Below is a small trained network, with its code and all its weights. Each question gives an input and a class and asks what happens when units are switched off, that is, made to give their printed mean instead of their output.

import numpy as np


def w(rows, s, z=0):
    codes = np.array(rows[::2]) - 128.0
    scale = np.full(codes.shape[1], s)
    scale[-1] = z or s
    return codes * scale


def f(y):
    return np.maximum(y, 0)


def log_softmax(a):
    a = a - a.max(-1, keepdims=True)
    return a - np.log(np.exp(a).sum(-1, keepdims=True))


def net(x, mask):
    res = np.array(x, float).reshape(1, 5) / 4 @ E
    y = f(res @ A[0][:, :-1].T + A[0][:, -1])
    res = res + np.where(mask, y, B[0][:, -1]) @ B[0][:, :-1]
    return log_softmax(res[-1] @ U[:, :-1].T + U[:, -1])


A, B = {}, {}
E = w([
[156,34,2,140,202,64,175,102,171,134],'x0',
[88,79,118,130,161,169,42,219,89,99],'x1',
[147,146,94,237,37,119,158,186,148,66],'x2',
[77,114,165,85,146,37,80,123,107,214],'x3',
[188,184,100,53,128,198,116,248,20,210],'x4',
],0.0084)
A[0] = w([
[43,8,129,130,163,90,114,77,177,129,254],'neuron 0',
[164,161,150,130,100,114,203,68,155,120,110],'neuron 1',
[166,132,81,70,139,254,188,123,155,125,139],'neuron 2',
[112,235,219,127,57,158,70,192,107,81,139],'neuron 3',
[72,117,133,89,176,100,116,184,107,188,207],'neuron 4',
[151,109,98,239,80,187,169,141,167,17,146],'neuron 5',
[118,134,178,97,96,216,158,117,129,117,164],'neuron 6',
],0.007,0.0054)
B[0] = w([
[158,179,39,115,193,27,112,123,254,49,254],'neuron 0',
[145,204,200,228,43,160,92,152,75,221,175],'neuron 1',
[120,169,100,47,153,133,159,62,124,38,187],'neuron 2',
[175,142,9,39,184,96,172,95,197,33,238],'neuron 3',
[235,107,92,109,87,81,174,198,112,94,212],'neuron 4',
[193,164,93,150,117,118,64,226,63,40,233],'neuron 5',
[124,221,86,166,178,75,162,46,168,149,181],'neuron 6',
],0.0079,0.011)
U = w([
[108,80,96,157,67,162,140,163,99,179,65],'0',
[61,98,147,109,153,163,120,99,86,121,36],'1',
[130,119,80,110,193,67,152,125,171,97,169],'2',
[87,148,184,160,89,112,118,66,149,162,138],'3',
[2,31,195,161,132,194,84,124,95,145,21],'4',
[63,49,200,169,138,232,84,148,153,164,1],'5',
[137,118,130,190,77,122,97,197,42,120,166],'6',
],0.011,0.0046)

Each question gives the input, the list of numbers given to net, and the class t.
The units are the neurons (one row each of A and B). Each row of codes is followed by its name. A weight is (code - 128) times the scale printed after its matrix; where a second scale follows, it is the last column's (A, B and U).
mask holds one flag per neuron, in row order. A switched-off neuron (its flag False) gives its mean, the last column of its row in B, instead of its output. The means were averaged over made-up inputs and are rounded, as every weight is.
A unit's drop is (log p(t) with every unit on - log p(t) with that unit switched off) / (log p(t) with every unit on - log p(t) with every unit switched off).
The circuit of an input: a set's keep is (log p(t) with only the set's units on - log p(t) with every unit switched off) / (log p(t) with every unit on - log p(t) with every unit switched off). Starting from all 7 units, units are removed one at a time, each time the one whose removal leaves the highest keep (on an exact tie, the one counted first), for as long as the keep stays at least 0.8.
units of the circuit, in order: the units of the circuit, biggest drop first
top k neurons: the k neurons with the biggest drops, biggest first
drop of u: that unit's drop, to one decimal
input [2,-6,-1,-5,-1], class 6: top 2 neurons : neuron 1; neuron 3
input [-3,-6,0,7,3], class 3: top 3 neurons : neuron 0; neuron 5; neuron 2
input [-1,-7,2,8,-4], class 3: units of the circuit, in order : neuron 3; neuron 1
input [-5,-5,-6,-3,-6], class 3: units of the circuit, in order : neuron 1; neuron 3
input [3,2,5,-6,5], class 6: units of the circuit, in order : neuron 0
input [1,0,8,3,-3], class 6: units of the circuit, in order : neuron 3; neuron 5
input [-2,-5,-7,-5,-2], class 3: top 2 neurons : neuron 3; neuron 1
input [2,-4,1,-8,-3], class 6: units of the circuit, in order : neuron 5; neuron 1
input [-4,-3,8,-7,0], class 6: top 2 neurons : neuron 5; neuron 0
input [4,4,8,-7,-3], class 6: drop of neuron 5 : 0.2
input [-8,-2,5,-1,5], class 2: drop of neuron 3 : 0.8
input [-3,-4,-1,3,-1], class 3: drop of neuron 5 : 0.2
